Here is a tiny trained network, its code and every weight. The questions are about switching its units off for an input and a class, where a switched-off unit gives its printed mean instead of its output.

import numpy as np


def w(rows, s, z=0):
    codes = np.array(rows[::2]) - 128.0
    scale = np.full(codes.shape[1], s)
    scale[-1] = z or s
    return codes * scale


def norm(h):
    return h / np.sqrt((h * h).mean(-1, keepdims=True) + 1e-5)


def f(y):
    return np.maximum(y, 0)


def log_softmax(a):
    a = a - a.max(-1, keepdims=True)
    return a - np.log(np.exp(a).sum(-1, keepdims=True))


def net(x, mask):
    res = np.array(x, float).reshape(1, 2) / 4 @ E
    u = 0
    for l in range(3):
        y = f(norm(res) @ A[l][:, :-1].T + A[l][:, -1])
        res = res + np.where(mask[u : u + 3], y, B[l][:, -1]) @ B[l][:, :-1]
        u += 3
    return log_softmax(norm(res)[-1] @ U[:, :-1].T + U[:, -1])


A, B = {}, {}
E = w([
[54,150,147,123,136,115,22,251,188,161,222,68],'x0',
[85,98,198,232,126,185,168,27,213,157,175,60],'x1',
],0.0032)
A[0] = w([
[102,184,127,105,142,105,59,193,133,130,170,115,174],'0.n0',
[191,177,20,8,137,15,85,195,42,59,82,125,7],'0.n1',
[194,102,91,136,105,110,215,40,99,70,74,197,191],'0.n2',
],0.0018,0.0017)
B[0] = w([
[126,84,11,175,124,171,210,57,174,136,141,142,229],'0.n0',
[61,88,247,252,136,169,143,127,165,184,112,192,242],'0.n1',
[67,132,80,125,144,170,63,200,213,161,209,65,254],'0.n2',
],0.0027,0.0029)
A[1] = w([
[133,144,74,91,130,132,124,109,121,111,167,109,88],'1.n0',
[59,89,116,225,137,197,146,127,197,191,143,177,197],'1.n1',
[244,116,56,135,112,137,225,2,62,99,63,194,6],'1.n2',
],0.003,0.0023)
B[1] = w([
[158,138,162,102,115,103,132,126,119,103,165,134,130],'1.n0',
[189,150,143,37,130,127,123,130,49,70,77,84,254],'1.n1',
[46,87,3,112,179,152,188,97,241,114,170,85,176],'1.n2',
],0.0041,0.0067)
A[2] = w([
[109,109,207,184,138,160,151,76,171,145,137,108,65],'2.n0',
[110,116,88,131,142,93,137,164,121,153,119,255,2],'2.n1',
[89,136,128,135,132,114,92,172,162,157,183,107,77],'2.n2',
],0.0071,0.0019)
B[2] = w([
[128,162,149,181,75,36,37,239,85,158,146,254,244],'2.n0',
[152,173,238,231,45,65,44,121,102,147,192,142,228],'2.n1',
[142,77,46,128,151,174,244,5,168,92,57,155,253],'2.n2',
],0.0047,0.0044)
U = w([
[131,144,176,191,87,84,93,142,111,142,139,179,162],'0',
[106,97,44,126,140,163,169,92,190,119,121,128,147],'1',
[152,144,165,48,145,148,118,152,73,106,114,73,127],'2',
[119,140,156,107,203,121,162,149,122,251,147,102,2],'3',
],0.012,0.0046)

Each question gives the input, the list of numbers given to net, and the class t.
The units are the neurons (one row each of A and B). Each row of codes is followed by its name. A weight is (code - 128) times the scale printed after its matrix; where a second scale follows, it is the last column's (A, B and U).
mask holds one flag per neuron, layer by layer. A switched-off neuron (its flag False) gives its mean, the last column of its row in B, instead of its output. The means were averaged over made-up inputs and are rounded, as every weight is.
A unit's drop is (log p(t) with every unit on - log p(t) with that unit switched off) / (log p(t) with every unit on - log p(t) with every unit switched off).
The circuit of an input: a set's keep is (log p(t) with only the set's units on - log p(t) with every unit switched off) / (log p(t) with every unit on - log p(t) with every unit switched off). Starting from all 9 units, units are removed one at a time, each time the one whose removal leaves the highest keep (on an exact tie, the one counted first), for as long as the keep stays at least 0.8.
circuit, biggest first: the units of the circuit, biggest drop first
most important unit: the unit with the biggest drop
top k neurons: the k neurons with the biggest drops, biggest first
top k neurons in layer l: the k neurons of layer l with the biggest drops, biggest first
drop of u: that unit's drop, to one decimal
input [3,-3], class 2: most important unit -> 0.n1
input [-7,-8], class 0: circuit, biggest first -> (2.n1; 1.n1)
input [2,3], class 2: top 3 neurons -> (1.n1; 0.n1; 2.n1)
input [3,3], class 2: top 2 neurons in layer 1 -> (1.n1; 1.n2)
input [3,-1], class 2: top 2 neurons in layer 1 -> (1.n1; 1.n2)
input [-1,-3], class 2: circuit, biggest first -> (0.n1; 1.n1; 2.n0; 2.n2)
input [7,5], class 1: top 2 neurons -> (2.n2; 2.n1)
input [-6,8], class 0: top 2 neurons -> (2.n0; 2.n2)
input [-2,1], class 2: top 2 neurons -> (0.n2; 2.n2)
input [-6,-7], class 0: top 2 neurons in layer 2 -> (2.n1; 2.n2)
input [-2,7], class 0: drop of 2.n0 -> 0.4
input [-1,7], class 0: drop of 2.n0 -> 0.4
input [-5,6], class 0: drop of 2.n2 -> 0.3
input [4,-2], class 1: top neuron in layer 2 -> (2.n2)
